Below are the code and all the weights of a small trained network. Each question names an input and a class and asks about switching units off, where a switched-off unit gives its printed mean instead of its output.

import numpy as np


def w(rows, s, z=0):
    codes = np.array(rows[::2]) - 128.0
    scale = np.full(codes.shape[1], s)
    scale[-1] = z or s
    return codes * scale


def norm(h):
    return h / np.sqrt((h * h).mean(-1, keepdims=True) + 1e-5)


def f(y):
    return y / 2 * (1 + np.tanh(0.7978845608 * (y + 0.044715 * y**3)))


def log_softmax(a):
    a = a - a.max(-1, keepdims=True)
    return a - np.log(np.exp(a).sum(-1, keepdims=True))


def net(x, mask):
    res = np.array(x, float).reshape(1, 5) / 4 @ E
    u = 0
    for l in range(4):
        y = f(norm(res) @ A[l][:, :-1].T + A[l][:, -1])
        res = res + np.where(mask[u : u + 7], y, B[l][:, -1]) @ B[l][:, :-1]
        u += 7
    return log_softmax(norm(res)[-1] @ U[:, :-1].T + U[:, -1])


A, B = {}, {}
E = w([
[29,96,188,163,105,114],'x0',
[104,142,102,34,83,54],'x1',
[129,127,128,128,127,128],'x2',
[128,129,127,127,128,129],'x3',
[83,133,5,219,151,102],'x4',
],0.0034)
A[0] = w([
[177,88,242,123,170,185,125],'L0N1',
[24,112,173,166,99,86,158],'L0N2',
[39,120,152,138,163,148,140],'L0N3',
[90,81,10,213,235,193,134],'L0N4',
[90,149,146,123,87,72,72],'L0N5',
[105,152,133,66,80,39,134],'L0N6',
[63,185,2,136,147,12,4],'L0N7',
],0.0052,0.0029)
B[0] = w([
[88,108,78,127,82,199,225],'L0N1',
[2,134,138,220,100,170,211],'L0N2',
[121,109,165,163,89,151,162],'L0N3',
[175,199,221,121,149,45,253],'L0N4',
[78,178,96,143,168,81,134],'L0N5',
[144,186,78,98,163,52,194],'L0N6',
[118,45,26,136,132,232,216],'L0N7',
],0.0045,0.0037)
A[1] = w([
[169,99,124,153,34,121,47],'L1N1',
[50,136,222,92,120,45,36],'L1N2',
[71,165,2,156,100,103,81],'L1N3',
[192,121,134,139,198,26,3],'L1N4',
[115,109,109,107,78,98,68],'L1N5',
[213,29,18,113,112,230,11],'L1N6',
[33,187,211,130,94,95,193],'L1N7',
],0.0049,0.0017)
B[1] = w([
[83,156,146,124,142,177,108],'L1N1',
[101,114,122,59,254,129,171],'L1N2',
[141,112,147,44,160,159,214],'L1N3',
[141,188,112,162,72,155,142],'L1N4',
[124,138,143,141,154,109,119],'L1N5',
[156,119,132,120,207,84,231],'L1N6',
[146,66,137,132,189,109,253],'L1N7',
],0.0061,0.0025)
A[2] = w([
[70,113,209,189,112,148,218],'L2N1',
[105,218,132,205,142,36,207],'L2N2',
[109,194,108,108,91,8,7],'L2N3',
[253,175,134,149,126,188,137],'L2N4',
[190,194,74,45,115,97,56],'L2N5',
[226,145,200,120,179,137,240],'L2N6',
[155,176,118,95,87,193,109],'L2N7',
],0.0065,0.0014)
B[2] = w([
[252,127,123,51,108,106,232],'L2N1',
[249,136,114,172,170,173,193],'L2N2',
[59,146,129,137,119,209,146],'L2N3',
[28,170,85,101,142,132,250],'L2N4',
[173,102,247,205,67,95,239],'L2N5',
[39,141,42,89,80,136,255],'L2N6',
[126,73,82,147,186,39,149],'L2N7',
],0.0046,0.0037)
A[3] = w([
[61,61,81,157,83,156,98],'L3N1',
[218,96,183,126,122,183,69],'L3N2',
[185,134,133,190,117,90,124],'L3N3',
[147,118,221,115,2,124,99],'L3N4',
[116,139,59,144,135,62,123],'L3N5',
[72,172,109,56,90,161,114],'L3N6',
[190,105,78,100,179,64,1],'L3N7',
],0.008,0.0036)
B[3] = w([
[70,219,72,150,91,233,204],'L3N1',
[89,1,191,195,45,202,200],'L3N2',
[103,111,172,146,203,66,191],'L3N3',
[139,235,101,106,28,73,243],'L3N4',
[155,109,152,83,99,198,225],'L3N5',
[73,77,122,219,187,151,251],'L3N6',
[174,32,105,106,79,142,168],'L3N7',
],0.0061,0.0028)
U = w([
[54,140,67,139,140,198,243],'0',
[134,194,133,91,47,57,115],'1',
[118,83,186,139,5,175,5],'2',
[82,88,171,58,202,82,84],'3',
[197,210,86,179,174,124,115],'4',
[207,68,66,64,114,126,142],'5',
[171,70,207,200,170,110,125],'6',
],0.017,0.0025)

Each question gives the input, the list of numbers given to net, and the class t.
The units are the neurons (one row each of A and B). Each row of codes is followed by its name. A weight is (code - 128) times the scale printed after its matrix; where a second scale follows, it is the last column's (A, B and U).
mask holds one flag per neuron, layer by layer. A switched-off neuron (its flag False) gives its mean, the last column of its row in B, instead of its output. The means were averaged over made-up inputs and are rounded, as every weight is.
A unit's drop is (log p(t) with every unit on - log p(t) with that unit switched off) / (log p(t) with every unit on - log p(t) with every unit switched off).
The circuit of an input: a set's keep is (log p(t) with only the set's units on - log p(t) with every unit switched off) / (log p(t) with every unit on - log p(t) with every unit switched off). Starting from the 12 units with the biggest drops (on a tie, the unit counted first), units are removed one at a time, each time the one whose removal leaves the highest keep (on an exact tie, the one counted first), for as long as the keep stays at least 0.8.
units of the circuit, in order: the units of the circuit, biggest drop first
unit that matters most: the unit with the biggest drop
k most important neurons: the k neurons with the biggest drops, biggest first
top k neurons in layer l: the k neurons of layer l with the biggest drops, biggest first
input [6,-4,0,7,1], class 6: 4 most important neurons => (L0N7, L1N7, L0N4, L2N6)
input [-4,-1,-6,-6,-1], class 0: units of the circuit, in order => (L2N6)
input [3,-7,-1,-2,0], class 2: units of the circuit, in order => (L3N2, L2N1)
input [5,8,5,-3,1], class 0: 2 most important neurons => (L0N4, L0N7)
input [4,6,5,-8,0], class 3: 3 most important neurons => (L0N1, L1N3, L1N2)
input [-3,4,6,-5,-2], class 1: 2 most important neurons => (L2N5, L3N4)
input [0,0,-7,-3,2], class 4: 3 most important neurons => (L0N4, L0N1, L2N4)
input [-7,7,8,8,0], class 1: 2 most important neurons => (L2N5, L1N7)
input [-6,1,5,-4,-8], class 1: 4 most important neurons => (L2N5, L0N7, L0N2, L3N4)
input [0,-3,-3,-4,6], class 4: 2 most important neurons => (L0N4, L2N5)
input [5,3,-4,-1,0], class 3: 3 most important neurons => (L0N1, L2N6, L1N7)
input [1,-4,-1,-3,1], class 6: 3 most important neurons => (L1N3, L2N2, L0N4)
input [7,-1,-8,-1,1], class 6: top 2 neurons in layer 1 => (L1N7, L1N2)
input [5,1,-6,-5,-5], class 3: top 2 neurons in layer 1 => (L1N2, L1N7)
input [1,-1,-8,7,2], class 6: top 2 neurons in layer 2 => (L2N2, L2N4)
input [-3,-1,-4,3,2], class 4: units of the circuit, in order => (L0N4)
input [3,0,0,7,5], class 6: top 2 neurons in layer 0 => (L0N4, L0N1)
input [-2,7,-6,-2,1], class 5: top 2 neurons in layer 0 => (L0N7, L0N4)
input [1,-8,-2,5,7], class 6: top 2 neurons in layer 2 => (L2N2, L2N1)
input [-2,3,-5,5,-8], class 1: unit that matters most => L3N4
